Here is a tiny trained network, its code and every weight. The questions are about switching its units off for an input and a target symbol, where a switched-off unit gives its printed mean instead of its output.

import numpy as np


def w(rows, s, z=0):
    codes = np.array(rows[::2]) - 128.0
    scale = np.full(codes.shape[1], s)
    scale[-1] = z or s
    return codes * scale


def norm(h):
    return h / np.sqrt((h * h).mean(-1, keepdims=True) + 1e-5)


def f(y):
    return y / 2 * (1 + np.tanh(0.7978845608 * (y + 0.044715 * y**3)))


def softmax(a):
    e = np.exp(a - a.max(-1, keepdims=True))
    return e / e.sum(-1, keepdims=True)


def log_softmax(a):
    a = a - a.max(-1, keepdims=True)
    return a - np.log(np.exp(a).sum(-1, keepdims=True))


def net(x, mask):
    ids = ['γδζηλξπσψ'.index(c) for c in x.split()]
    T = len(ids)
    res = E[ids] + P[:T]
    q, k, v = (norm(res) @ M[0].T for M in (Q, K, V))
    z = softmax(np.where(np.tri(T) > 0, q @ k.T / 3**0.5, -1e9)) @ v
    res = res + np.where(mask[0], z, O[0][:, -1]) @ O[0][:, :-1]
    y = f(norm(res) @ A[0][:, :-1].T + A[0][:, -1])
    res = res + np.where(mask[1:17], y, B[0][:, -1]) @ B[0][:, :-1]
    return log_softmax(norm(res)[-1] @ U[:, :-1].T + U[:, -1])


Q, K, V, O, A, B = {}, {}, {}, {}, {}, {}
E = w([
[101,54,3,109,209,170,138],'γ',
[120,177,94,149,122,103,255],'δ',
[98,99,117,141,181,159,230],'ζ',
[178,104,187,73,147,199,188],'η',
[124,179,156,91,168,109,240],'λ',
[123,189,100,49,159,86,133],'ξ',
[35,254,164,46,75,171,132],'π',
[100,121,161,48,202,167,155],'σ',
[82,172,75,149,180,51,182],'ψ',
],0.0083)
P = w([
[122,2,150,106,26,4,110],'0',
[147,101,115,113,84,86,147],'1',
[14,66,50,9,9,167,178],'2',
[191,122,140,156,129,117,108],'3',
[29,167,33,33,87,170,213],'4',
[222,165,131,186,173,151,111],'5',
[16,248,17,58,136,227,215],'6',
[231,252,127,215,230,211,111],'7',
],0.0053)
Q[0] = w([
[200,59,254,225,77,53,1],'H0',
[84,59,147,105,85,69,107],'H0',
[222,168,182,148,151,153,157],'H0',
],0.0088)
K[0] = w([
[51,2,160,67,21,37,149],'H0',
[159,73,187,89,160,78,126],'H0',
[55,142,79,52,141,174,186],'H0',
],0.0091)
V[0] = w([
[147,112,153,2,131,185,87],'H0',
[178,143,98,109,57,109,103],'H0',
[135,204,112,101,190,52,91],'H0',
],0.0094)
O[0] = w([
[72,152,173,114,217,112,147,153],'H0',
[209,231,73,2,169,169,107,25],'H0',
[173,56,155,16,93,25,73,252],'H0',
],0.0096,0.0029)
A[0] = w([
[182,131,142,181,109,166,127,241],'N0',
[72,132,100,65,121,162,72,132],'N1',
[109,114,134,230,105,109,89,133],'N2',
[225,122,67,153,24,149,113,199],'N3',
[102,141,156,208,56,155,124,67],'N4',
[157,152,63,63,154,33,165,120],'N5',
[96,214,167,55,160,89,5,118],'N6',
[77,151,170,91,55,114,190,128],'N7',
[167,95,140,71,98,88,52,135],'N8',
[33,189,95,179,125,212,191,99],'N9',
[113,89,63,151,127,61,96,134],'N10',
[125,123,66,77,127,126,161,252],'N11',
[189,181,132,185,148,36,190,123],'N12',
[254,124,220,179,152,136,150,180],'N13',
[73,64,195,106,67,97,89,129],'N14',
[38,92,124,95,162,168,120,146],'N15',
],0.0082,0.0031)
B[0] = w([
[110,177,199,118,156,162,131,167],'N0',
[181,118,94,196,148,148,183,161],'N1',
[92,71,69,56,117,183,63,154],'N2',
[91,204,188,135,103,72,140,245],'N3',
[68,91,98,55,108,216,185,147],'N4',
[117,94,110,128,116,217,174,253],'N5',
[112,68,51,142,153,149,229,216],'N6',
[195,54,48,190,208,151,82,238],'N7',
[96,160,229,90,120,158,65,209],'N8',
[160,126,190,70,165,99,2,236],'N9',
[174,134,171,118,188,130,92,168],'N10',
[158,183,186,185,126,152,127,246],'N11',
[153,55,148,149,79,173,148,190],'N12',
[125,125,236,148,172,147,149,188],'N13',
[121,83,227,183,153,109,164,205],'N14',
[168,158,51,160,59,88,150,212],'N15',
],0.0072,0.0048)
U = w([
[203,136,78,171,176,145,42,154],'γ',
[131,228,115,170,66,179,157,252],'δ',
[19,102,98,140,84,215,92,162],'ζ',
[101,248,158,126,234,196,108,74],'η',
[220,44,128,216,108,160,166,21],'λ',
[136,113,115,1,141,132,149,89],'ξ',
[137,170,42,133,171,198,217,135],'π',
[16,123,129,162,160,45,153,102],'σ',
[130,101,148,100,52,59,58,151],'ψ',
],0.0084,0.0028)

Each question gives the input, a string of symbols that net reads in full, and the target symbol t.
The units are the heads (3 rows each of Q, K, V and O) and the neurons (one row each of A and B). Each row of codes is followed by its name. A weight is (code - 128) times the scale printed after its matrix; where a second scale follows, it is the last column's (O, A, B and U).
mask holds one flag per unit, heads first, then neurons. A switched-off unit (its flag False) gives its mean, the last column of its rows in O or B, instead of its output. The means were averaged over made-up inputs and are rounded, as every weight is.
A unit's drop is (log p(t) with every unit on - log p(t) with that unit switched off) / (log p(t) with every unit on - log p(t) with every unit switched off).
The circuit of an input: a set's keep is (log p(t) with only the set's units on - log p(t) with every unit switched off) / (log p(t) with every unit on - log p(t) with every unit switched off). Starting from the 12 units with the biggest drops (on a tie, the unit counted first), units are removed one at a time, each time the one whose removal leaves the highest keep (on an exact tie, the one counted first), for as long as the keep stays at least 0.8.
circuit, biggest first: the units of the circuit, biggest drop first
top k neurons: the k neurons with the biggest drops, biggest first
drop of u: that unit's drop, to one decimal
input λ ψ ξ, target ψ: circuit, biggest first	[H0]
input λ ζ λ ζ ξ λ ζ, target λ: circuit, biggest first	[H0, N7]
input δ σ γ δ π, target δ: circuit, biggest first	[H0, N3]
input η σ λ η δ, target η: circuit, biggest first	[H0, N9]
input ψ λ ψ λ η δ ξ, target δ: circuit, biggest first	[H0, N3]
input σ γ δ δ η, target δ: circuit, biggest first	[H0, N3]
input λ σ π, target σ: circuit, biggest first	[H0, N15, N5]
input π η ζ ζ ζ ξ, target ξ: top 3 neurons	[N8, N6, N7]
input ξ γ λ δ ψ η ζ σ, target σ: circuit, biggest first	[H0, N11]
input λ σ λ, target σ: circuit, biggest first	[H0, N15]
input λ δ γ, target δ: circuit, biggest first	[H0, N3, N11]
input ξ γ λ, target γ: top 2 neurons	[N9, N7]
input ξ δ ξ ζ ζ γ π, target γ: top 2 neurons	[N9, N7]
input σ λ ζ ξ π, target ξ: circuit, biggest first	[H0]
input σ λ λ γ δ, target γ: top 2 neurons	[N9, N7]
input η σ ψ η σ λ π, target λ: top 2 neurons	[N7, N14]
input ζ η ψ ζ λ, target ζ: top 2 neurons	[N9, N4]
input π ζ ζ ξ, target ξ: top 2 neurons	[N6, N8]
input δ ψ ζ η, target η: drop of H0	0.3
input ξ σ λ σ ζ σ γ, target σ: drop of H0	1.8
input η π π λ σ, target λ: drop of N9	0.1
input ζ ξ ψ η ψ, target η: drop of N9	0.3
input η ξ λ ζ η π, target π: circuit, biggest first	[N6]
